Below is a small trained network, with its code and all its weights. Each question gives an input and a target symbol and asks what happens when units are switched off, that is, made to give their printed mean instead of their output.

import numpy as np


def w(rows, s, z=0):
    codes = np.array(rows[::2]) - 128.0
    scale = np.full(codes.shape[1], s)
    scale[-1] = z or s
    return codes * scale


def norm(h):
    return h / np.sqrt((h * h).mean(-1, keepdims=True) + 1e-5)


def f(y):
    return y / 2 * (1 + np.tanh(0.7978845608 * (y + 0.044715 * y**3)))


def softmax(a):
    e = np.exp(a - a.max(-1, keepdims=True))
    return e / e.sum(-1, keepdims=True)


def log_softmax(a):
    a = a - a.max(-1, keepdims=True)
    return a - np.log(np.exp(a).sum(-1, keepdims=True))


def net(x, mask):
    ids = ['αβδεζμξπσω'.index(c) for c in x.split()]
    T = len(ids)
    res = E[ids] + P[:T]
    r = norm(res)
    for j in range(2):
        rows = slice(2 * j, 2 * j + 2)
        q, k, v = (r @ M[0][rows].T for M in (Q, K, V))
        z = softmax(np.where(np.tri(T) > 0, q @ k.T / 2**0.5, -1e9)) @ v
        o = O[0][rows]
        res = res + np.where(mask[j], z, o[:, -1]) @ o[:, :-1]
    y = f(norm(res) @ A[0][:, :-1].T + A[0][:, -1])
    res = res + np.where(mask[2:6], y, B[0][:, -1]) @ B[0][:, :-1]
    return log_softmax(norm(res)[-1] @ U[:, :-1].T + U[:, -1])


Q, K, V, O, A, B = {}, {}, {}, {}, {}, {}
E = w([
[109,169,104],'α',
[191,87,113],'β',
[119,121,185],'δ',
[202,62,150],'ε',
[176,6,79],'ζ',
[95,133,136],'μ',
[138,100,51],'ξ',
[155,129,90],'π',
[243,106,20],'σ',
[112,160,191],'ω',
],0.014)
P = w([
[83,90,112],'0',
[40,104,189],'1',
[78,87,198],'2',
[112,68,203],'3',
[147,55,209],'4',
[173,41,216],'5',
[196,28,220],'6',
[219,20,224],'7',
[242,8,229],'8',
],0.0016)
Q[0] = w([
[65,161,118],'h0',
[133,143,251],'h0',
[160,74,77],'h1',
[180,127,114],'h1',
],0.015)
K[0] = w([
[67,139,116],'h0',
[47,7,107],'h0',
[150,72,109],'h1',
[180,138,147],'h1',
],0.012)
V[0] = w([
[125,160,188],'h0',
[61,3,217],'h0',
[150,123,219],'h1',
[192,62,102],'h1',
],0.006)
O[0] = w([
[137,111,161,88],'h0',
[2,192,138,2],'h0',
[176,126,111,47],'h1',
[5,175,116,163],'h1',
],0.0054,0.0023)
A[0] = w([
[83,33,224,14],'n0',
[232,118,254,253],'n1',
[14,71,163,4],'n2',
[105,52,84,157],'n3',
],0.007,0.0017)
B[0] = w([
[179,62,27,161],'n0',
[50,131,141,253],'n1',
[254,164,95,140],'n2',
[39,255,246,197],'n3',
],0.0076,0.0041)
U = w([
[192,159,200,196],'α',
[100,108,103,46],'β',
[163,102,196,2],'δ',
[142,39,88,86],'ε',
[218,112,4,195],'ζ',
[105,100,116,75],'μ',
[3,128,34,87],'ξ',
[135,206,87,240],'π',
[94,145,111,62],'σ',
[29,147,228,172],'ω',
],0.014,0.0074)

Each question gives the input, a string of symbols that net reads in full, and the target symbol t.
The units are the heads (2 rows each of Q, K, V and O) and the neurons (one row each of A and B). Each row of codes is followed by its name. A weight is (code - 128) times the scale printed after its matrix; where a second scale follows, it is the last column's (O, A, B and U).
mask holds one flag per unit, heads first, then neurons. A switched-off unit (its flag False) gives its mean, the last column of its rows in O or B, instead of its output. The means were averaged over made-up inputs and are rounded, as every weight is.
A unit's drop is (log p(t) with every unit on - log p(t) with that unit switched off) / (log p(t) with every unit on - log p(t) with every unit switched off).
The circuit of an input: a set's keep is (log p(t) with only the set's units on - log p(t) with every unit switched off) / (log p(t) with every unit on - log p(t) with every unit switched off). Starting from all 6 units, units are removed one at a time, each time the one whose removal leaves the highest keep (on an exact tie, the one counted first), for as long as the keep stays at least 0.8.
circuit, biggest first: the units of the circuit, biggest drop first
most important unit: the unit with the biggest drop
top k neurons: the k neurons with the biggest drops, biggest first
heads that matter: for each layer, one digit per head in row order, 1 if its drop is at least 0.15 and else 0, layers parted by /
drop of u: that unit's drop, to one decimal
input ζ α ζ π, target π: heads that matter => 11
input ζ ζ ε, target ζ: circuit, biggest first => (n0, h0, h1, n2)
input ζ ε δ, target ζ: heads that matter => 10
input α ω ξ, target ω: heads that matter => 00
input β δ α, target ζ: circuit, biggest first => (n3, h1)
input ζ ω ζ, target ξ: circuit, biggest first => (h1, h0)
input ζ α δ μ ξ α ω ζ π, target ω: top 3 neurons => (n0, n2, n3)
input δ α π μ, target ζ: most important unit => n2
input α ξ ξ ω ξ ξ, target ω: top 2 neurons => (n3, n0)
input β ζ ε, target ζ: heads that matter => 11
input ξ ζ ξ π β α ε δ, target ε: heads that matter => 00
input ε ζ α, target ζ: heads that matter => 00
input π ω ζ μ α α ω β ε, target ω: heads that matter => 10
input ζ α ζ β, target ω: most important unit => n3
input α ζ ζ β α ζ ξ, target ξ: heads that matter => 11
input ε α α α α ξ π, target π: top 2 neurons => (n0, n1)
input β α μ, target ζ: top 3 neurons => (n2, n0, n3)
input ζ α ξ ε α α, target α: drop of n0 => 1.4
input ω ω ω ω α α ω ε ε, target ω: drop of n2 => 0.2
input π ω μ π, target ω: most important unit => h1
input α ζ α ξ ζ α ε δ, target ε: drop of n2 => 0.2
